Below are the code and all the weights of a small trained network. Each question names an input and a class and asks about switching units off, where a switched-off unit gives its printed mean instead of its output.

import numpy as np


def w(rows, s, z=0):
    codes = np.array(rows[::2]) - 128.0
    scale = np.full(codes.shape[1], s)
    scale[-1] = z or s
    return codes * scale


def norm(h):
    return h / np.sqrt((h * h).mean(-1, keepdims=True) + 1e-5)


def f(y):
    return y / 2 * (1 + np.tanh(0.7978845608 * (y + 0.044715 * y**3)))


def log_softmax(a):
    a = a - a.max(-1, keepdims=True)
    return a - np.log(np.exp(a).sum(-1, keepdims=True))


def net(x, mask):
    res = np.array(x, float).reshape(1, 6) / 4 @ E
    u = 0
    for l in range(2):
        y = f(norm(res) @ A[l][:, :-1].T + A[l][:, -1])
        res = res + np.where(mask[u : u + 10], y, B[l][:, -1]) @ B[l][:, :-1]
        u += 10
    return log_softmax(norm(res)[-1] @ U[:, :-1].T + U[:, -1])


A, B = {}, {}
E = w([
[125,126,128,127,128,126,129],'x0',
[75,99,144,220,166,132,151],'x1',
[107,72,199,118,95,149,22],'x2',
[2,153,88,116,14,179,148],'x3',
[206,72,144,181,32,159,174],'x4',
[119,132,82,157,96,40,89],'x5',
],0.009)
A[0] = w([
[163,137,110,51,95,107,119,32],'L0N1',
[208,91,108,140,176,124,103,91],'L0N2',
[161,140,175,61,162,248,179,54],'L0N3',
[137,105,92,147,87,59,79,3],'L0N4',
[129,135,91,150,87,19,105,57],'L0N5',
[121,72,151,108,113,148,66,62],'L0N6',
[129,136,72,149,134,95,154,42],'L0N7',
[162,172,90,109,116,130,143,17],'L0N8',
[130,89,186,172,101,100,39,79],'L0N9',
[73,109,174,220,159,138,151,23],'L0N10',
],0.012,0.0048)
B[0] = w([
[127,137,97,155,99,87,91,154],'L0N1',
[112,226,113,192,80,180,109,254],'L0N2',
[125,58,44,116,181,143,101,249],'L0N3',
[133,60,72,80,191,181,133,162],'L0N4',
[159,74,57,120,213,252,134,208],'L0N5',
[100,90,156,73,145,88,178,192],'L0N6',
[99,89,188,103,148,150,161,154],'L0N7',
[125,153,112,140,114,71,138,134],'L0N8',
[105,126,194,81,127,164,165,253],'L0N9',
[93,75,79,220,155,88,83,193],'L0N10',
],0.012,0.0045)
A[1] = w([
[146,166,89,153,148,110,199,117],'L1N1',
[90,179,134,107,175,87,121,2],'L1N2',
[196,57,120,195,79,139,188,55],'L1N3',
[168,110,169,141,152,111,126,14],'L1N4',
[187,154,80,31,85,103,83,109],'L1N5',
[142,131,85,117,147,88,218,90],'L1N6',
[253,111,190,151,195,105,104,59],'L1N7',
[78,93,87,136,69,148,127,47],'L1N8',
[66,139,93,129,182,103,101,122],'L1N9',
[75,133,107,90,53,176,159,116],'L1N10',
],0.015,0.0042)
B[1] = w([
[55,93,193,111,75,176,80,211],'L1N1',
[195,156,156,111,119,110,153,173],'L1N2',
[211,158,167,50,147,82,125,222],'L1N3',
[78,170,86,123,104,117,97,123],'L1N4',
[135,73,182,228,94,135,153,210],'L1N5',
[74,72,172,89,121,149,82,188],'L1N6',
[30,189,35,120,119,108,122,215],'L1N7',
[145,177,107,137,146,134,101,195],'L1N8',
[253,120,149,100,64,133,153,254],'L1N9',
[109,186,111,155,216,98,129,227],'L1N10',
],0.013,0.0066)
U = w([
[74,245,60,156,140,141,97,138],'0',
[152,73,39,87,201,193,91,107],'1',
[145,141,146,148,153,151,125,249],'2',
[41,109,180,72,111,141,124,146],'3',
[230,179,162,79,137,102,144,113],'4',
[136,79,137,247,111,116,107,134],'5',
[117,91,82,135,116,82,154,69],'6',
[81,107,89,128,97,11,181,43],'7',
],0.015)

Each question gives the input, the list of numbers given to net, and the class t.
The units are the neurons (one row each of A and B). Each row of codes is followed by its name. A weight is (code - 128) times the scale printed after its matrix; where a second scale follows, it is the last column's (A, B and U).
mask holds one flag per neuron, layer by layer. A switched-off neuron (its flag False) gives its mean, the last column of its row in B, instead of its output. The means were averaged over made-up inputs and are rounded, as every weight is.
A unit's drop is (log p(t) with every unit on - log p(t) with that unit switched off) / (log p(t) with every unit on - log p(t) with every unit switched off).
The circuit of an input: a set's keep is (log p(t) with only the set's units on - log p(t) with every unit switched off) / (log p(t) with every unit on - log p(t) with every unit switched off). Starting from the 12 units with the biggest drops (on a tie, the unit counted first), units are removed one at a time, each time the one whose removal leaves the highest keep (on an exact tie, the one counted first), for as long as the keep stays at least 0.8.
units of the circuit, in order: the units of the circuit, biggest drop first
most important unit: the unit with the biggest drop
k most important neurons: the k neurons with the biggest drops, biggest first
k most important neurons of layer l: the k neurons of layer l with the biggest drops, biggest first
input [1,0,-4,0,-7,4], class 4: most important unit : L1N9
input [-5,-8,6,-5,-5,-6], class 5: units of the circuit, in order : (L1N5 L0N5 L0N1 L1N3)
input [6,2,8,-7,0,4], class 3: units of the circuit, in order : (L0N9 L0N6)
input [-5,7,4,4,-4,-5], class 5: units of the circuit, in order : (L0N10 L1N9)
input [-7,8,0,8,-1,-8], class 0: 4 most important neurons of layer 1 : (L1N8 L1N5 L1N10 L1N6)
input [2,-5,1,6,7,1], class 4: 3 most important neurons : (L1N3 L0N2 L1N7)
input [4,1,7,-6,-4,1], class 3: 2 most important neurons of layer 0 : (L0N9 L0N6)
input [1,1,0,-4,-6,4], class 4: 2 most important neurons of layer 1 : (L1N9 L1N2)
input [-3,-8,0,-5,7,6], class 5: 2 most important neurons of layer 1 : (L1N5 L1N9)
input [-7,6,2,3,6,5], class 2: 2 most important neurons : (L1N3 L1N9)
input [6,-5,6,5,-7,4], class 4: units of the circuit, in order : (L1N9 L1N1)
input [7,3,8,1,-1,-8], class 1: 3 most important neurons of layer 1 : (L1N1 L1N5 L1N6)
input [7,-7,7,7,5,7], class 0: 2 most important neurons : (L1N10 L1N8)
input [-1,7,1,-1,-7,0], class 4: units of the circuit, in order : (L1N9)
input [-6,-2,8,-5,1,-6], class 3: 3 most important neurons : (L0N9 L0N6 L0N5)
input [-4,-6,-7,1,4,7], class 1: 2 most important neurons of layer 0 : (L0N5 L0N4)
input [4,-2,8,-3,-3,-8], class 1: 4 most important neurons : (L0N3 L1N1 L1N6 L1N5)
input [3,-4,-1,1,1,4], class 1: 2 most important neurons : (L0N5 L0N4)
input [-7,4,8,0,8,7], class 3: 4 most important neurons of layer 0 : (L0N9 L0N6 L0N2 L0N3)
input [6,4,-1,-3,-6,-8], class 1: most important unit : L0N3
input [-2,-2,-4,-7,-5,-7], class 0: 2 most important neurons of layer 1 : (L1N7 L1N3)
input [1,7,-5,-5,-6,-1], class 5: 4 most important neurons : (L1N3 L0N10 L0N9 L1N1)
input [5,-1,-6,5,-3,3], class 3: 2 most important neurons : (L1N6 L1N1)
input [5,0,-6,5,-5,2], class 3: units of the circuit, in order : (L1N6 L0N2)
input [-2,2,6,-6,5,-8], class 1: 2 most important neurons : (L0N3 L1N10)
input [6,5,-8,1,-1,6], class 3: 2 most important neurons of layer 1 : (L1N1 L1N6)
